Here is a tiny trained network, its code and every weight. The questions are about switching its units off for an input and a target symbol, where a switched-off unit gives its printed mean instead of its output.

import numpy as np


def w(rows, s, z=0):
    codes = np.array(rows[::2]) - 128.0
    scale = np.full(codes.shape[1], s)
    scale[-1] = z or s
    return codes * scale


def norm(h):
    return h / np.sqrt((h * h).mean(-1, keepdims=True) + 1e-5)


def f(y):
    return np.maximum(y, 0)


def softmax(a):
    e = np.exp(a - a.max(-1, keepdims=True))
    return e / e.sum(-1, keepdims=True)


def log_softmax(a):
    a = a - a.max(-1, keepdims=True)
    return a - np.log(np.exp(a).sum(-1, keepdims=True))


def net(x, mask):
    ids = ['ΘΣαβγελω'.index(c) for c in x.split()]
    T = len(ids)
    res = E[ids] + P[:T]
    u = 0
    for l in range(2):
        r = norm(res)
        for j in range(2):
            rows = slice(2 * j, 2 * j + 2)
            q, k, v = (r @ M[l][rows].T for M in (Q, K, V))
            z = softmax(np.where(np.tri(T) > 0, q @ k.T / 2**0.5, -1e9)) @ v
            o = O[l][rows]
            res = res + np.where(mask[u + j], z, o[:, -1]) @ o[:, :-1]
        u += 2
        y = f(norm(res) @ A[l][:, :-1].T + A[l][:, -1])
        res = res + np.where(mask[u : u + 12], y, B[l][:, -1]) @ B[l][:, :-1]
        u += 12
    return log_softmax(norm(res)[-1] @ U[:, :-1].T + U[:, -1])


Q, K, V, O, A, B = {}, {}, {}, {}, {}, {}
E = w([
[206,179,140],'Θ',
[224,145,130],'Σ',
[75,63,12],'α',
[161,225,134],'β',
[89,255,119],'γ',
[148,221,134],'ε',
[205,183,131],'λ',
[216,153,124],'ω',
],0.0027)
P = w([
[47,1,192],'0',
[145,233,65],'1',
[192,217,154],'2',
[185,196,119],'3',
[202,175,71],'4',
[213,153,60],'5',
[204,160,30],'6',
],0.002)
Q[0] = w([
[138,173,217],'0.h0',
[55,184,255],'0.h0',
[158,182,212],'0.h1',
[166,160,18],'0.h1',
],0.0066)
K[0] = w([
[68,153,127],'0.h0',
[58,255,177],'0.h0',
[115,147,52],'0.h1',
[89,57,150],'0.h1',
],0.0091)
V[0] = w([
[70,101,62],'0.h0',
[216,35,77],'0.h0',
[107,95,2],'0.h1',
[135,77,9],'0.h1',
],0.0051)
O[0] = w([
[74,51,191,131],'0.h0',
[117,167,252,6],'0.h0',
[202,15,23,102],'0.h1',
[247,48,38,61],'0.h1',
],0.0048,0.0019)
A[0] = w([
[130,2,96,106],'0.n0',
[153,160,151,53],'0.n1',
[123,128,134,100],'0.n2',
[162,177,191,65],'0.n3',
[129,124,129,109],'0.n4',
[168,198,156,2],'0.n5',
[123,117,133,90],'0.n6',
[57,84,134,81],'0.n7',
[8,157,100,178],'0.n8',
[126,131,130,108],'0.n9',
[46,28,136,140],'0.n10',
[173,216,144,24],'0.n11',
],0.0051,0.0029)
B[0] = w([
[81,4,110,163],'0.n0',
[101,146,116,134],'0.n1',
[130,131,125,128],'0.n2',
[89,166,107,150],'0.n3',
[136,143,132,128],'0.n4',
[47,170,77,147],'0.n5',
[127,143,121,128],'0.n6',
[133,217,107,147],'0.n7',
[178,144,217,252],'0.n8',
[122,130,135,128],'0.n9',
[169,201,32,165],'0.n10',
[45,135,81,176],'0.n11',
],0.004,0.0036)
Q[1] = w([
[107,51,144],'1.h0',
[91,200,185],'1.h0',
[44,169,180],'1.h1',
[95,253,110],'1.h1',
],0.011)
K[1] = w([
[120,99,220],'1.h0',
[153,243,129],'1.h0',
[72,115,227],'1.h1',
[254,108,238],'1.h1',
],0.0083)
V[1] = w([
[246,91,91],'1.h0',
[151,172,1],'1.h0',
[72,129,49],'1.h1',
[19,174,28],'1.h1',
],0.0053)
O[1] = w([
[92,204,184,43],'1.h0',
[107,51,255,254],'1.h0',
[50,120,112,152],'1.h1',
[38,54,122,247],'1.h1',
],0.0054,0.0027)
A[1] = w([
[173,175,96,29],'1.n0',
[198,155,119,3],'1.n1',
[150,83,235,178],'1.n2',
[149,135,118,91],'1.n3',
[187,166,63,54],'1.n4',
[222,16,1,219],'1.n5',
[61,47,113,134],'1.n6',
[215,149,76,8],'1.n7',
[115,131,48,167],'1.n8',
[202,171,199,133],'1.n9',
[160,82,84,148],'1.n10',
[167,123,102,137],'1.n11',
],0.0068,0.0023)
B[1] = w([
[159,100,144,146],'1.n0',
[124,91,137,144],'1.n1',
[85,151,164,196],'1.n2',
[130,118,129,132],'1.n3',
[149,102,135,149],'1.n4',
[138,127,1,204],'1.n5',
[138,85,169,253],'1.n6',
[144,90,130,146],'1.n7',
[146,144,131,176],'1.n8',
[145,90,159,191],'1.n9',
[129,131,64,156],'1.n10',
[134,117,118,143],'1.n11',
],0.0095,0.0043)
U = w([
[160,187,137,50],'Θ',
[231,106,159,119],'Σ',
[148,94,11,205],'α',
[75,201,114,161],'β',
[22,45,159,167],'γ',
[84,194,110,148],'ε',
[169,191,146,93],'λ',
[194,119,144,3],'ω',
],0.011,0.003)

Each question gives the input, a string of symbols that net reads in full, and the target symbol t.
The units are the heads (2 rows each of Q, K, V and O) and the neurons (one row each of A and B). Each row of codes is followed by its name. A weight is (code - 128) times the scale printed after its matrix; where a second scale follows, it is the last column's (O, A, B and U).
mask holds one flag per unit, layer by layer, with each layer's heads first. A switched-off unit (its flag False) gives its mean, the last column of its rows in O or B, instead of its output. The means were averaged over made-up inputs and are rounded, as every weight is.
A unit's drop is (log p(t) with every unit on - log p(t) with that unit switched off) / (log p(t) with every unit on - log p(t) with every unit switched off).
The circuit of an input: a set's keep is (log p(t) with only the set's units on - log p(t) with every unit switched off) / (log p(t) with every unit on - log p(t) with every unit switched off). Starting from the 12 units with the biggest drops (on a tie, the unit counted first), units are removed one at a time, each time the one whose removal leaves the highest keep (on an exact tie, the one counted first), for as long as the keep stays at least 0.8.
circuit, biggest first: the units of the circuit, biggest drop first
k most important neurons: the k neurons with the biggest drops, biggest first
top k neurons in layer l: the k neurons of layer l with the biggest drops, biggest first
which heads matter: for each layer, one digit per head in row order, 1 if its drop is at least 0.15 and else 0, layers parted by /
input ε ε γ β γ β γ, target ε: circuit, biggest first -> 0.h1, 1.n6
input α γ α ω, target α: circuit, biggest first -> 0.h1, 1.n5
input γ ω Θ, target γ: which heads matter -> 10 / 00
input Σ γ γ Σ α α, target Σ: circuit, biggest first -> 0.h0, 1.h1
input γ β α ε, target α: circuit, biggest first -> 0.h1, 1.n5
input β γ γ, target β: most important neuron -> 1.n5
input α α Σ γ, target α: which heads matter -> 01 / 00
input λ ω Σ α γ Σ, target γ: top 2 neurons in layer 1 -> 1.n2, 1.n8
input ε ε γ γ Θ, target ε: 2 most important neurons -> 0.n8, 1.n5
input γ Σ α λ, target α: circuit, biggest first -> 0.h1, 1.n5
input Σ β γ ε, target Σ: which heads matter -> 00 / 11
input α α Σ Θ, target α: 3 most important neurons -> 0.n0, 1.n5, 0.n8
input γ Σ α γ ω α Θ, target γ: which heads matter -> 11 / 10
input γ Σ γ β α γ Σ, target γ: which heads matter -> 10 / 10
input Σ γ γ γ, target Σ: which heads matter -> 00 / 01
input Σ α ε, target α: circuit, biggest first -> 0.h1
input γ α γ, target α: which heads matter -> 11 / 00
input γ Σ α, target Σ: which heads matter -> 11 / 11
input β γ Θ, target β: which heads matter -> 01 / 00
input β γ α Σ, target α: circuit, biggest first -> 1.n5
input γ α γ γ ω, target γ: which heads matter -> 00 / 10
input ε β γ β γ, target ε: 3 most important neurons -> 0.n8, 1.n6, 1.n5
input β γ ω ω, target β: which heads matter -> 01 / 00
input ε ε γ γ Σ, target ε: which heads matter -> 11 / 00
input β α α, target β: 2 most important neurons -> 0.n8, 1.n6
input ε γ β β γ λ, target ε: 2 most important neurons -> 0.n8, 0.n0
input ε Σ α γ γ ω, target γ: which heads matter -> 01 / 00
input β γ γ γ β, target β: 2 most important neurons -> 0.n8, 1.n5
input γ α Σ ε γ α λ, target γ: most important neuron -> 0.n10
